Moves between units:
vod * nen
vod $ tem
vod @ kof
vod ~ zap
vod % nol
nir * vis
nir $ bim
nir @ bup
nir ~ pef
nir % pob
rok * vuz
rok $ mup
rok @ vib
rok ~ zav
rok % lok
vis * nor
vis $ kip
vis @ tak
vis ~ rud
vis % vup
sok * guz
sok $ tum
sok @ riz
sok ~ lon
sok % tak
nas * pep
nas $ rar
nas @ pes
nas ~ pif
nas % kuf
vuz * zam
vuz $ fef
vuz @ lov
vuz ~ zuk
vuz % dif
ros * nol
ros $ lir
ros @ muf
ros ~ rof
ros % pes
kuf * muf
kuf $ zam
kuf @ mer
kuf ~ sav
kuf % zuk
dup * nas
dup $ mer
dup @ fef
dup ~ mar
dup % tup
mis * lir
mis $ nas
mis @ zam
mis ~ pes
mis % mar
vup * riz
vup $ mub
vup @ bim
vup ~ mam
vup % saf
vib * lov
vib $ zav
vib @ dul
vib ~ rok
vib % kif
mub * lon
mub $ tak
mub @ mam
mub ~ gab
mub % nir
nol * dev
nol $ zet
nol @ tov
nol ~ laf
nol % tuk
von * rok
von $ kif
von @ tum
von ~ nor
von % kip
lon * dul
lon $ von
lon @ sok
lon ~ tum
lon % vis
sas * bim
sas $ gop
sas @ zur
sas ~ pob
sas % vod
zet * sas
zet $ kof
zet @ laf
zet ~ paz
zet % fem
dul * tup
dul $ rok
dul @ guz
dul ~ vib
dul % nor
zin * fop
zin $ dul
zin @ lok
zin ~ guz
zin % tum
gop * mam
gop $ saf
gop @ pob
gop ~ nen
gop % tem
tup * kuf
tup $ vuz
tup @ lan
tup ~ lov
tup % zav
tov * tem
tov $ laf
tov @ luv
tov ~ nol
tov % lir
mup * fef
mup $ fop
mup @ zav
mup ~ dif
mup % guz
tum * vib
tum $ nor
tum @ lon
tum ~ von
tum % rud
mam * sok
mam $ gab
mam @ vup
mam ~ mub
mam % bup
rof * laf
rof $ tuk
rof @ ros
rof ~ lir
rof % nas
nen * mub
nen $ bup
nen @ gop
nen ~ saf
nen % dev
dif * dup
dif $ lan
dif @ mup
dif ~ fop
dif % dul
muf * tov
muf $ rof
muf @ rar
muf ~ ros
muf % mis
saf * gab
saf $ nir
saf @ nen
saf ~ bup
saf % zur
luv * zap
luv $ nol
luv @ fem
luv ~ tov
luv % rof
tak * von
tak $ rud
tak @ gab
tak ~ vis
tak % bim
fef * pes
fef $ mar
fef @ zuk
fef ~ dup
fef % lan
zam * rof
zam $ pes
zam @ sav
zam ~ mis
zam % dup
bup * tak
bup $ pef
bup @ saf
bup ~ nir
bup % sas
gab * tum
gab $ vis
gab @ mub
gab ~ tak
gab % pef
pif * fem
pif $ muf
pif @ nas
pif ~ rar
pif % sav
zur * pef
zur $ pob
zur @ dev
zur ~ sas
zur % kof
zap * saf
zap $ dev
zap @ vod
zap ~ tem
zap % laf
paz * pob
paz $ vod
paz @ zet
paz ~ kof
paz % luv
pes * tuk
pes $ pif
pes @ mis
pes ~ nas
pes % mer
laf * zur
laf $ paz
laf @ nol
laf ~ zet
laf % pep
lan * mer
lan $ lov
lan @ fop
lan ~ tup
lan % rok
kif * mup
kif $ zin
kif @ nor
kif ~ lok
kif % sok
fop * mar
fop $ tup
fop @ dif
fop ~ lan
fop % vib
kof * gop
kof $ zap
kof @ paz
kof ~ vod
kof % tov
bim * kip
bim $ mam
bim @ pef
bim ~ vup
bim % nen
lok * dif
lok $ guz
lok @ kif
lok ~ zin
lok % lon
rud * kif
rud $ riz
rud @ vis
rud ~ kip
rud % mam
dev * nir
dev $ sas
dev @ tem
dev ~ zur
dev % paz
lir * zet
lir $ pep
lir @ rof
lir ~ tuk
lir % pif
zuk * mis
zuk $ dup
zuk @ vuz
zuk ~ fef
zuk % fop
nor * zav
nor $ lok
nor @ von
nor ~ kif
nor % riz
tuk * paz
tuk $ fem
tuk @ lir
tuk ~ pep
tuk % rar
kip * lok
kip $ sok
kip @ rud
kip ~ riz
kip % mub
zav * zuk
zav $ dif
zav @ rok
zav ~ mup
zav % zin
tem * bup
tem $ zur
tem @ zap
tem ~ dev
tem % zet
pef * rud
pef $ vup
pef @ nir
pef ~ bim
pef % gop
riz * zin
riz $ lon
riz @ kip
riz ~ sok
riz % gab
lov * sav
lov $ zuk
lov @ tup
lov ~ vuz
lov % mup
pep * kof
pep $ luv
pep @ tuk
pep ~ fem
pep % muf
mar * pif
mar $ kuf
mar @ dup
mar ~ mer
mar % lov
rar * luv
rar $ ros
rar @ pif
rar ~ muf
rar % zam
mer * rar
mer $ sav
mer @ mar
mer ~ kuf
mer % vuz
sav * ros
sav $ mis
sav @ kuf
sav ~ zam
sav % fef
pob * vup
pob $ nen
pob @ sas
pob ~ gop
pob % zap
fem * vod
fem $ tov
fem @ pep
fem ~ luv
fem % ros
guz * lan
guz $ vib
guz @ zin
guz ~ dul
guz % von

The rows follow the links: the fewer symbols apart two units are, the more alike their rows tend to be.

Each row is also shifted at random along 4 hidden directions that mean nothing.

Some units, each with a row of numbers:
lir: 1323 120 46 -155 57 -131 104 -67 81 123 283 -71 120 -19 -126 -136 55 -75 -73 15 -93 15 191 209 58 -24 171 219 -221 -108 -190 153 -169 -23 353 -30 -290 -282 38 -114 101 40 -66 -194 102 210 76 -166 43 -195 237 -54 -171 32 255 5 128 -75 154 225 -174 341 285 134 -110 -49 -164 207
mup: 984 83 47 -162 -147 -521 -507 -78 -37 242 -354 116 61 250 250 195 -304 -160 121 376 -56 266 -137 -244 -141 -355 -196 -217 268 262 174 -365 222 -119 194 102 -372 226 -208 -39 -241 -385 244 -177 658 -325 187 40 195 -333 18 133 504 814 -323 -171 -254 -178 -162 -381 517 -56 -347 -165 823 117 538 58
lan: 1437 -29 95 -266 23 120 -78 102 -50 176 52 48 -57 -190 66 303 -274 -177 222 122 -10 -85 41 -35 -215 91 -232 162 -142 -141 -20 71 -83 -21 98 19 -51 -50 -309 97 123 -374 54 147 26 202 59 122 271 -17 80 -17 101 -19 226 93 228 -214 -23 -121 177 -175 -32 -186 232 -234 126 -9
fop: 63 -104 120 -148 -21 -51 -282 119 -55 201 -232 206 173 201 -237 181 -304 -184 156 296 18 -36 -277 -43 -337 68 -279 -7 -35 -8 127 -120 476 48 -93 -11 -29 43 -55 85 -164 -349 159 41 -215 28 16 -80 273 266 75 70 247 -155 -86 37 -43 -129 -322 -109 186 -94 -364 -89 335 77 299 60
laf: 473 -27 -78 -50 36 83 102 -129 98 -17 87 -93 144 -212 -225 -323 178 20 -276 -76 -84 -112 263 172 112 1 217 208 -210 -193 -137 154 -88 96 159 -27 -26 -334 283 28 -89 216 55 -2 -251 89 -45 -149 -32 4 -7 -209 -39 -323 272 23 -40 114 167 227 -330 361 66 247 -145 -154 -99 14
fef: -735 -173 271 -210 289 -45 -74 148 -295 -88 45 -133 -47 187 289 336 -186 -168 330 59 -62 -76 -300 -131 -225 266 -164 84 7 44 67 97 -216 -130 -46 51 -97 176 -346 338 241 -114 -284 106 103 100 -264 73 229 -31 215 97 -20 219 -8 -195 306 -294 -229 81 -109 -45 217 -160 -14 -28 -202 210
zav: -124 -125 45 -173 -67 228 -107 123 18 232 -78 184 79 -292 -222 218 -278 -179 121 150 80 -100 -19 4 -274 44 -265 147 -161 -208 41 17 277 200 -65 37 176 -87 -12 34 -140 -400 255 205 -350 178 80 72 241 303 -8 -76 124 -450 206 180 25 -136 -88 -108 173 -153 -324 -96 184 -167 285 -146
kif: -372 78 -99 -43 -173 202 -12 35 124 197 25 119 -126 -428 68 194 -146 -20 69 20 119 27 212 -37 -44 -150 -148 25 -40 -141 1 -34 2 88 29 40 154 -12 -110 -165 -41 -315 246 138 38 65 258 188 68 -17 -95 -38 72 -84 172 210 -6 -26 156 -242 337 -273 -178 -153 203 -171 269 -248
nen: 138 -72 -184 280 -121 -118 -50 -133 27 -121 -271 -8 80 -256 78 -257 179 100 -263 -62 69 246 63 -164 192 -469 110 -199 283 134 163 -245 157 285 -160 158 288 118 497 -60 -502 253 274 -49 37 -358 14 108 -272 -29 -224 -107 100 55 -203 -130 -513 179 146 -73 18 136 -332 117 37 191 201 -262
vod: -252 -89 -112 21 61 -277 -92 -275 -43 -195 -187 -249 71 -262 363 -307 242 56 -270 -57 -123 172 238 -175 253 -427 256 -41 235 91 41 -99 -301 109 158 171 -62 5 304 154 -310 358 110 -78 410 -366 -85 77 -165 -407 -96 -168 196 466 -44 -316 -373 75 244 10 -152 393 -12 147 168 -24 18 -78
sok: -714 97 -147 71 -165 370 241 62 104 68 209 37 -281 -568 188 199 11 74 74 -188 176 23 286 -30 100 -110 -82 32 -24 -158 -81 47 -263 136 -71 52 322 4 -131 -201 126 -140 122 216 -13 136 232 266 -93 -15 -154 -47 -149 -199 233 253 109 30 308 -186 231 -372 21 -164 -115 -219 52 -323
mam: 1261 206 -195 290 -248 76 127 -41 165 -38 50 88 -238 29 37 -50 129 234 -70 -158 117 73 101 20 217 -70 40 -215 141 95 -20 -107 -4 -93 -123 -94 134 115 -34 -300 82 76 26 -13 100 -132 209 43 -260 -22 -213 82 -65 57 -175 183 -74 240 105 -194 239 -316 -20 -41 -42 60 40 -191
mer: 890 -75 200 -228 107 -203 -62 82 -167 167 114 -89 131 -407 329 305 -215 -336 194 163 45 286 -30 -139 -129 -400 -126 162 13 -20 63 -32 -157 310 206 273 -44 48 57 77 -186 -249 107 -88 354 95 20 207 152 -232 340 -11 -60 334 192 -247 -25 -414 123 64 79 232 -8 -130 110 48 123 17
dup: -1480 -301 279 -167 253 73 -25 223 -267 -5 8 -24 180 -77 45 279 -231 -282 245 106 8 -8 -350 -115 -315 88 -225 148 -79 -61 124 54 129 245 -171 147 175 94 49 325 -80 -149 -68 118 -265 175 -268 80 211 278 264 29 -102 -260 87 -166 115 -311 -221 189 -188 108 -58 -76 -171 69 -85 82
dul: 78 92 19 -167 -43 -49 -164 -11 0 78 -82 26 -253 145 253 245 -164 49 201 66 -65 -95 38 -85 -58 170 -135 -59 71 56 -6 -24 -190 -353 113 -53 -232 107 -551 49 288 -279 -48 89 371 -50 130 100 175 -245 -101 108 252 445 -69 67 215 -42 -61 -296 355 -336 57 -229 431 -212 149 40
vis: -1554 152 -83 341 -120 -97 -35 28 17 -177 -140 105 -209 607 27 -7 89 283 51 -56 73 32 -285 -70 101 178 -16 -395 302 333 99 -171 175 -322 -273 -176 -8 357 -176 -148 174 125 -190 -70 121 -259 14 -35 -208 55 -216 232 34 271 -540 19 -38 233 -239 -219 184 -389 9 -74 5 245 -46 18
muf: 78 102 143 29 2 -574 -275 -9 -17 116 -142 135 445 880 -476 -200 -37 -124 -74 339 -94 152 -438 140 -140 -10 67 -101 -14 282 43 -145 637 -66 126 -99 -455 -13 242 -137 -196 38 -60 -481 42 -90 -38 -438 43 81 296 194 48 217 -391 -188 -192 -58 -406 208 -88 412 -116 232 99 519 47 443
tum: -952 44 -111 105 -254 272 66 74 166 213 1 234 -13 -373 -211 104 -118 -29 -3 9 193 59 99 22 -46 -168 -155 -36 -56 -146 24 -90 280 277 -134 35 300 -24 152 -274 -204 -266 315 111 -270 93 246 115 -12 254 -126 -42 -12 -432 123 287 -133 45 90 -170 290 -280 -319 -77 25 -11 303 -310
zap: -259 -48 -111 118 55 -381 -194 -259 -35 -247 -326 -169 81 328 150 -375 257 161 -267 -6 -183 64 14 -118 221 -140 238 -206 283 270 81 -159 -64 -165 51 9 -213 91 171 138 -201 399 -48 -150 295 -433 -139 -135 -151 -280 -156 -36 280 499 -356 -290 -308 212 -37 15 -157 295 -23 186 229 128 -19 100
tup: -370 -190 170 -205 67 -184 -270 72 -190 134 -213 -6 123 -220 282 271 -273 -301 194 249 27 198 -156 -250 -235 -315 -241 18 124 57 195 -173 95 237 18 233 16 149 15 193 -294 -312 226 33 233 -87 -32 170 215 -71 149 -3 227 300 -12 -212 -169 -319 -96 -106 194 72 -291 -157 380 45 293 -40
von: -324 72 -139 23 -281 160 31 4 168 283 35 148 -68 -728 112 168 -135 -105 11 34 206 228 291 -98 -3 -500 -153 10 27 -146 18 -147 42 369 40 179 289 -36 154 -277 -290 -331 452 91 95 17 350 271 -38 -44 -85 -98 23 -86 239 152 -214 -77 325 -268 427 -211 -319 -130 208 -103 453 -388
zet: -148 -27 -59 -56 146 -176 -5 -222 -24 -183 -48 -247 6 32 202 -296 243 97 -196 -92 -201 -48 209 -7 213 -36 285 43 41 45 -69 60 -377 -162 221 4 -215 -129 25 186 36 323 -138 -71 243 -171 -124 -61 -68 -326 -51 -98 86 312 13 -181 -51 101 135 123 -262 340 250 151 30 -124 -196 104
gop: 1001 33 -177 182 -54 -189 -49 -224 25 -207 -192 -149 -110 -144 382 -221 241 182 -202 -126 -37 189 198 -173 302 -345 192 -210 326 200 77 -143 -265 -20 25 97 18 136 134 -3 -167 317 61 -56 424 -400 20 121 -264 -367 -219 -35 140 488 -206 -181 -291 188 212 -148 50 72 -37 44 135 25 55 -151
mar: 68 -223 217 -191 135 172 43 223 -145 149 146 49 230 -395 -104 273 -236 -336 190 123 89 46 -153 -10 -295 -68 -228 285 -228 -210 33 100 158 419 -59 166 230 -105 181 120 -177 -261 103 96 -356 329 -98 89 203 296 313 -74 -190 -476 318 -7 76 -332 -47 230 -120 153 -107 -56 -208 14 28 -7
riz: -295 220 -136 85 -105 111 170 -30 60 -57 206 -72 -497 -205 518 222 71 212 135 -226 84 23 273 -86 230 -7 29 -113 151 42 -61 19 -567 -229 48 -16 15 184 -463 -145 409 -42 -132 105 472 -25 210 294 -149 -374 -175 89 -71 464 22 127 213 60 277 -299 303 -451 283 -233 27 -193 -72 -172
pep: -1525 -27 103 -94 278 -250 25 -101 -141 -248 56 -252 23 492 145 -161 200 64 -13 -70 -236 -116 -80 73 102 292 245 54 3 129 -95 141 -347 -341 181 -106 -366 -33 -160 247 300 358 -404 -136 241 -51 -283 -189 0 -273 129 43 -65 391 -109 -257 213 4 -100 259 -413 312 468 117 -145 15 -446 375
tov: -389 -81 -4 -67 103 118 144 -62 52 -47 96 -60 209 -82 -366 -314 168 1 -214 -46 -87 -171 147 238 30 145 196 235 -265 -202 -139 196 56 92 88 -45 8 -344 297 55 -61 226 -11 9 -433 155 -102 -216 2 183 67 -172 -127 -506 254 45 17 96 63 325 -414 362 98 258 -277 -92 -189 97

Where do the symbols, taken in turn from left to right, take each start?
Answer with the unit's name.
55 28 182 -168 197 -64 110 60 -94 -12 296 -107 73 207 -18 41 8 -93 102 -17 -90 -56 -75 143 -46 225 82 212 -209 -49 -127 206 -178 -91 194 -54 -252 -117 -125 69 289 69 -291 -115 20 256 -117 -125 76 -58 304 45 -273 37 166 -87 318 -160 -21 294 -282 234 413 53 -289 11 -348 290
$ ~ ~ @: rof
146 84 -150 241 -3 230 255 -36 5 -310 124 -126 -411 -20 351 3 249 315 16 -338 57 -88 121 -47 292 175 116 -154 171 70 -55 79 -460 -246 -183 -99 170 192 -247 -10 374 282 -270 160 132 -93 -19 191 -251 -139 -253 65 -153 146 -114 59 177 223 152 -109 8 -348 302 -98 -259 -116 -299 -135
$ $ $: vis
498 -17 175 -110 69 -82 32 113 -34 170 203 68 310 54 -333 17 -112 -250 40 139 29 74 -153 164 -178 -34 -23 193 -254 -91 -58 89 285 252 106 40 -48 -171 230 -81 -114 -102 21 -183 -243 276 -26 -162 109 189 357 7 -217 -312 181 -29 35 -210 -92 307 -190 321 15 106 -241 196 -49 179
* % ~: ros
-726 -67 292 -186 331 -201 42 87 -306 -158 204 -223 -74 294 403 277 -56 -118 304 -18 -137 -11 -260 -83 -78 237 -9 116 7 132 1 145 -430 -221 109 14 -270 163 -388 304 408 50 -452 -58 359 113 -274 44 119 -248 302 139 -165 492 -38 -297 392 -284 -151 211 -229 99 501 -135 -155 24 -411 332
@ ~ % @: fef
-23 -59 -73 118 -19 -158 -157 -145 97 -35 -272 64 341 389 -561 -491 158 84 -361 114 -108 -102 -86 165 35 27 176 -66 -38 51 8 -71 485 16 -10 -90 -112 -196 445 -11 -317 262 110 -165 -374 -153 -103 -366 -56 229 -84 -83 165 -307 -185 -41 -319 257 -182 164 -265 385 -250 334 18 183 51 136
* ~ % @: zap
944 12 220 -158 121 -190 -90 118 -124 84 102 29 116 389 -55 199 -190 -186 225 170 -56 3 -304 34 -190 174 -96 86 -96 59 4 50 117 -92 82 -32 -241 58 -189 65 151 -157 -183 -132 76 167 -78 -121 177 19 300 146 -71 164 -54 -96 206 -237 -241 136 -29 70 144 -36 -17 154 -88 282
~ ~ %: dup
-182 -57 -27 -40 20 -141 -2 -123 87 90 20 -30 352 -266 -244 -302 102 -142 -271 82 -47 114 160 113 31 -307 170 174 -132 -112 -40 4 182 332 201 114 -32 -287 535 -42 -399 126 230 -172 -145 22 4 -152 -23 13 129 -194 -44 -227 212 -111 -283 -14 168 258 -263 539 -135 248 -71 73 62 0
~ @ ~ ~: nol
1269 107 221 -167 180 -194 29 96 -108 8 271 -57 -24 578 8 144 -58 -70 226 54 -130 -109 -214 148 -83 401 -5 83 -160 83 -119 163 -156 -367 180 -148 -434 -18 -425 43 483 -49 -422 -179 205 233 -99 -171 153 -119 320 180 -180 293 -40 -55 434 -171 -197 180 -136 48 456 -39 -113 68 -332 431
~ % % %: dif
42 -224 150 -251 88 76 -91 123 -157 189 3 -19 142 -638 224 337 -285 -360 185 133 71 145 0 -190 -244 -326 -261 188 -51 -167 102 -26 -22 425 35 265 205 -8 92 174 -288 -359 267 139 15 123 -33 251 234 25 189 -100 48 -80 302 -101 -68 -374 82 -7 84 79 -222 -150 139 -103 239 -148
~ ~ %: fop
53 2 104 -150 138 -3 157 -8 -7 52 285 -106 164 -177 -66 -80 47 -138 -37 -12 -39 7 133 166 2 -38 119 286 -257 -187 -136 183 -166 165 218 37 -90 -276 138 -3 27 70 -74 -110 -79 238 -43 -105 46 -58 271 -81 -244 -151 330 -36 126 -137 142 325 -303 377 243 121 -278 -40 -211 136
~ $ $ $: nol
-574 231 -94 355 -168 -204 -72 -6 48 -208 -136 137 -282 949 -29 -55 117 377 37 -49 5 -33 -329 -3 138 335 11 -481 307 417 61 -168 193 -558 -240 -280 -204 372 -363 -179 338 167 -291 -146 210 -298 21 -144 -219 -11 -243 329 83 417 -686 76 41 311 -325 -254 247 -446 93 -62 70 276 -89 148
~ * %: riz
-196 116 -182 221 -250 265 188 53 180 108 115 152 -156 -471 -23 83 18 76 -41 -127 227 133 192 13 120 -228 -62 -81 17 -95 -14 -48 58 245 -144 48 377 23 155 -313 -87 -105 227 79 -99 45 270 204 -195 101 -171 -34 -158 -275 111 239 -95 88 241 -166 257 -305 -165 -98 -121 -18 177 -360
~ @ % ~: mub
-1044 110 -75 89 -231 -132 -217 0 90 169 -214 208 -21 119 -51 81 -155 3 21 145 100 147 -84 -91 -61 -181 -153 -236 178 132 115 -265 338 -12 -45 4 -24 159 -19 -184 -168 -227 216 -65 138 -171 225 30 12 19 -125 113 246 181 -259 74 -208 30 -100 -305 417 -244 -340 -110 379 130 393 -110
$ @ $ %: tum
-75 -37 172 -176 163 -205 73 33 -127 72 263 -190 120 -328 338 115 -21 -261 76 26 -37 236 58 -43 15 -330 74 217 -53 -42 -22 74 -332 233 266 190 -119 -46 92 65 -61 -3 -42 -150 368 124 -36 103 52 -306 355 -34 -196 328 271 -264 39 -335 206 228 -157 381 262 3 -121 43 -113 111
$ ~ %: pes
-581 -46 -93 -125 -186 403 115 59 109 303 126 73 -71 -1116 163 275 -195 -191 55 -31 229 121 411 -90 -65 -443 -188 221 -133 -375 -3 -15 -129 528 40 255 446 -159 144 -122 -291 -414 481 276 -117 206 261 383 84 37 -60 -226 -29 -401 560 218 -80 -171 429 -188 304 -188 -302 -180 89 -312 369 -482
$ % %: kip
630 -34 -212 214 -112 221 229 -83 70 -83 85 -104 -147 -848 367 -62 212 72 -162 -246 170 242 367 -149 283 -500 104 -43 166 -91 36 -69 -311 396 -99 210 471 53 338 -109 -275 167 257 123 96 -117 115 344 -279 -145 -215 -177 -145 -58 202 12 -287 84 483 -90 62 -30 -91 -14 -179 -84 91 -436
@ * @ %: pef
62 281 -150 241 -251 -211 -74 -51 126 28 -80 144 -230 285 169 46 4 194 25 20 87 193 -32 -64 173 -171 -20 -352 296 284 47 -252 53 -225 -34 -81 -114 265 -195 -314 77 -67 9 -152 470 -277 280 73 -189 -220 -190 214 113 551 -390 63 -125 149 2 -364 472 -341 -69 -119 268 186 227 -82
@ ~ $: sok
101 -51 -12 -227 -87 244 -33 43 42 239 23 61 -80 -624 135 282 -226 -161 121 65 70 0 240 -82 -129 -137 -224 159 -93 -243 -1 14 -113 208 76 116 169 -87 -121 4 -78 -397 283 216 2 154 186 230 187 -5 -34 -115 112 -128 352 159 60 -165 182 -196 266 -219 -201 -188 252 -308 295 -241
% $ $ %: nor
